Below is a small trained network, with its code and all its weights. Each question gives an input and a class and asks what happens when units are switched off, that is, made to give their printed mean instead of their output.

import numpy as np


def w(rows, s, z=0):
    codes = np.array(rows[::2]) - 128.0
    scale = np.full(codes.shape[1], s)
    scale[-1] = z or s
    return codes * scale


def f(y):
    return y / 2 * (1 + np.tanh(0.7978845608 * (y + 0.044715 * y**3)))


def log_softmax(a):
    a = a - a.max(-1, keepdims=True)
    return a - np.log(np.exp(a).sum(-1, keepdims=True))


def net(x, mask):
    res = np.array(x, float).reshape(1, 8) / 4 @ E
    y = f(res @ A[0][:, :-1].T + A[0][:, -1])
    res = res + np.where(mask, y, B[0][:, -1]) @ B[0][:, :-1]
    return log_softmax(res[-1] @ U[:, :-1].T + U[:, -1])


A, B = {}, {}
E = w([
[2,125,133],'x0',
[136,193,18],'x1',
[207,72,174],'x2',
[173,96,231],'x3',
[115,171,131],'x4',
[190,62,102],'x5',
[84,75,44],'x6',
[206,244,146],'x7',
],0.0057)
A[0] = w([
[107,84,110,52],'N0',
[107,155,225,252],'N1',
[44,37,188,110],'N2',
[192,196,173,75],'N3',
[205,71,154,53],'N4',
[173,254,148,227],'N5',
[64,210,153,247],'N6',
[45,51,161,99],'N7',
[195,80,149,228],'N8',
],0.0091,0.0046)
B[0] = w([
[189,214,221,126],'N0',
[100,41,142,208],'N1',
[52,175,137,187],'N2',
[183,133,166,174],'N3',
[239,139,188,156],'N4',
[83,2,37,253],'N5',
[82,75,80,219],'N6',
[69,217,127,175],'N7',
[108,55,54,207],'N8',
],0.0071,0.0068)
U = w([
[209,104,183,23],'0',
[44,37,2,255],'1',
[54,224,219,47],'2',
[98,233,106,58],'3',
],0.0097,0.0037)

Each question gives the input, the list of numbers given to net, and the class t.
The units are the neurons (one row each of A and B). Each row of codes is followed by its name. A weight is (code - 128) times the scale printed after its matrix; where a second scale follows, it is the last column's (A, B and U).
mask holds one flag per neuron, in row order. A switched-off neuron (its flag False) gives its mean, the last column of its row in B, instead of its output. The means were averaged over made-up inputs and are rounded, as every weight is.
A unit's drop is (log p(t) with every unit on - log p(t) with that unit switched off) / (log p(t) with every unit on - log p(t) with every unit switched off).
The circuit of an input: a set's keep is (log p(t) with only the set's units on - log p(t) with every unit switched off) / (log p(t) with every unit on - log p(t) with every unit switched off). Starting from all 9 units, units are removed one at a time, each time the one whose removal leaves the highest keep (on an exact tie, the one counted first), for as long as the keep stays at least 0.8.
units of the circuit, in order: the units of the circuit, biggest drop first
most important unit: the unit with the biggest drop
k most important neurons: the k neurons with the biggest drops, biggest first
drop of u: that unit's drop, to one decimal
input [-6,-1,3,7,-3,2,2,-5], class 0: 3 most important neurons	(N4 N5 N6)
input [1,-7,4,4,-2,-5,-7,1], class 1: most important unit	N1
input [4,-3,5,-1,8,-1,-1,-8], class 2: 2 most important neurons	(N5 N7)
input [6,3,-3,5,-8,7,-5,-2], class 2: 2 most important neurons	(N5 N6)
input [6,-3,-4,-1,6,-5,7,-3], class 2: 3 most important neurons	(N5 N7 N8)
input [-4,4,6,-2,-7,-1,0,1], class 0: units of the circuit, in order	(N6 N4)
input [7,1,7,3,-3,8,-2,3], class 0: 3 most important neurons	(N5 N4 N6)
input [-2,1,-4,8,-1,-4,-7,-8], class 2: 2 most important neurons	(N5 N2)
input [6,-3,-1,0,-1,-3,-1,-4], class 2: drop of N7	0.2
input [-5,-3,6,-4,0,7,-3,-2], class 0: drop of N5	0.3
input [6,1,8,-6,6,-3,6,-8], class 2: drop of N8	0.1
